Here is a tiny trained network, its code and every weight. The questions are about switching its units off for an input and a class, where a switched-off unit gives its printed mean instead of its output.

import numpy as np


def w(rows, s, z=0):
    codes = np.array(rows[::2]) - 128.0
    scale = np.full(codes.shape[1], s)
    scale[-1] = z or s
    return codes * scale


def norm(h):
    return h / np.sqrt((h * h).mean(-1, keepdims=True) + 1e-5)


def f(y):
    return y / 2 * (1 + np.tanh(0.7978845608 * (y + 0.044715 * y**3)))


def log_softmax(a):
    a = a - a.max(-1, keepdims=True)
    return a - np.log(np.exp(a).sum(-1, keepdims=True))


def net(x, mask):
    res = np.array(x, float).reshape(1, 3) / 4 @ E
    u = 0
    for l in range(2):
        y = f(norm(res) @ A[l][:, :-1].T + A[l][:, -1])
        res = res + np.where(mask[u : u + 8], y, B[l][:, -1]) @ B[l][:, :-1]
        u += 8
    return log_softmax(norm(res)[-1] @ U[:, :-1].T + U[:, -1])


A, B = {}, {}
E = w([
[181,60,74,194,138,118,30,148,215,187],'x0',
[188,123,126,119,192,245,177,92,86,225],'x1',
[188,168,86,180,37,54,182,82,78,170],'x2',
],0.012)
A[0] = w([
[109,141,83,144,102,178,99,138,111,119,2],'0.n1',
[172,143,184,120,183,75,173,108,195,136,14],'0.n2',
[135,162,45,132,87,97,187,126,156,189,117],'0.n3',
[148,151,157,155,117,143,96,172,96,113,6],'0.n4',
[72,166,52,160,74,127,69,191,119,85,111],'0.n5',
[216,136,243,125,145,78,126,189,197,170,70],'0.n6',
[104,189,78,83,152,158,164,227,253,144,136],'0.n7',
[157,177,77,155,131,223,107,196,99,178,136],'0.n8',
],0.0056,0.0071)
B[0] = w([
[123,163,71,131,84,155,122,193,130,157,69],'0.n1',
[139,185,87,162,94,157,108,217,123,140,68],'0.n2',
[115,103,140,124,132,145,88,136,89,115,215],'0.n3',
[144,202,64,130,46,155,121,252,155,177,69],'0.n4',
[177,149,177,135,157,129,137,136,128,127,201],'0.n5',
[104,142,101,119,124,128,158,117,149,130,103],'0.n6',
[121,116,124,131,111,130,109,124,88,128,193],'0.n7',
[152,144,171,136,137,102,125,139,133,104,251],'0.n8',
],0.026,0.0028)
A[1] = w([
[226,173,102,146,159,253,151,180,109,242,3],'1.n1',
[90,177,100,144,50,40,65,225,189,60,39],'1.n2',
[124,61,135,123,142,90,149,51,146,134,200],'1.n3',
[183,114,46,198,115,139,38,189,218,209,41],'1.n4',
[73,229,87,100,87,170,216,194,105,105,131],'1.n5',
[59,127,94,85,166,238,52,230,197,130,84],'1.n6',
[154,128,139,124,136,113,109,122,143,122,144],'1.n7',
[199,167,46,197,9,72,140,125,56,204,4],'1.n8',
],0.02,0.0028)
B[1] = w([
[227,174,196,187,141,30,137,121,147,139,194],'1.n1',
[245,163,193,181,168,90,152,106,130,178,181],'1.n2',
[148,149,70,138,108,133,105,173,154,172,254],'1.n3',
[40,202,107,5,73,144,234,81,99,116,204],'1.n4',
[77,153,83,37,92,143,177,82,134,154,152],'1.n5',
[97,39,122,162,134,153,75,129,90,81,176],'1.n6',
[127,155,110,127,138,145,142,154,116,146,168],'1.n7',
[65,12,149,139,184,187,52,142,115,54,199],'1.n8',
],0.017,0.018)
U = w([
[246,168,207,175,182,61,145,106,130,158,178],'0',
[75,7,138,143,177,179,55,122,87,63,182],'1',
[68,182,92,22,97,141,207,81,106,140,204],'2',
[146,161,43,147,116,147,91,208,168,185,169],'3',
[111,133,127,194,63,142,149,138,177,81,10],'4',
[78,144,151,191,92,133,133,129,201,107,23],'5',
[83,129,144,204,66,133,161,160,179,104,12],'6',
[98,117,124,196,84,136,172,150,198,94,2],'7',
],0.014,0.0051)

Each question gives the input, the list of numbers given to net, and the class t.
The units are the neurons (one row each of A and B). Each row of codes is followed by its name. A weight is (code - 128) times the scale printed after its matrix; where a second scale follows, it is the last column's (A, B and U).
mask holds one flag per neuron, layer by layer. A switched-off neuron (its flag False) gives its mean, the last column of its row in B, instead of its output. The means were averaged over made-up inputs and are rounded, as every weight is.
A unit's drop is (log p(t) with every unit on - log p(t) with that unit switched off) / (log p(t) with every unit on - log p(t) with every unit switched off).
unit that matters most: the unit with the biggest drop
k most important neurons: the k neurons with the biggest drops, biggest first
k most important neurons of layer l: the k neurons of layer l with the biggest drops, biggest first
drop when u is switched off: that unit's drop, to one decimal
input [1,6,-6], class 0: unit that matters most : 1.n1
input [1,-6,-6], class 0: 2 most important neurons of layer 1 : 1.n2, 1.n8
input [-6,0,6], class 1: 2 most important neurons of layer 1 : 1.n8, 1.n4
input [-1,-2,3], class 3: 2 most important neurons : 1.n4, 1.n1
input [4,-4,5], class 1: 2 most important neurons of layer 1 : 1.n8, 1.n1
input [0,7,-6], class 0: 2 most important neurons : 1.n1, 1.n8
input [8,-7,5], class 2: 3 most important neurons : 1.n4, 0.n8, 1.n1
input [6,1,-5], class 2: 3 most important neurons : 1.n4, 1.n8, 0.n3
input [-3,2,0], class 3: 4 most important neurons : 1.n4, 1.n1, 1.n8, 1.n2
input [6,-6,-5], class 0: 2 most important neurons : 1.n2, 1.n8
input [5,4,-1], class 2: 2 most important neurons : 1.n4, 0.n5
input [-6,7,4], class 0: 2 most important neurons : 1.n1, 1.n4
input [8,-7,1], class 2: 2 most important neurons of layer 1 : 1.n4, 1.n1
input [-1,-2,1], class 3: 3 most important neurons : 1.n4, 1.n1, 1.n2
input [2,1,5], class 1: drop when 1.n8 is switched off : 0.1
input [7,0,6], class 2: drop when 1.n4 is switched off : 1.2
input [2,-7,-6], class 0: drop when 1.n2 is switched off : 1.5
input [2,-6,-1], class 0: drop when 1.n1 is switched off : 0.0
input [7,3,6], class 2: 2 most important neurons of layer 1 : 1.n4, 1.n6
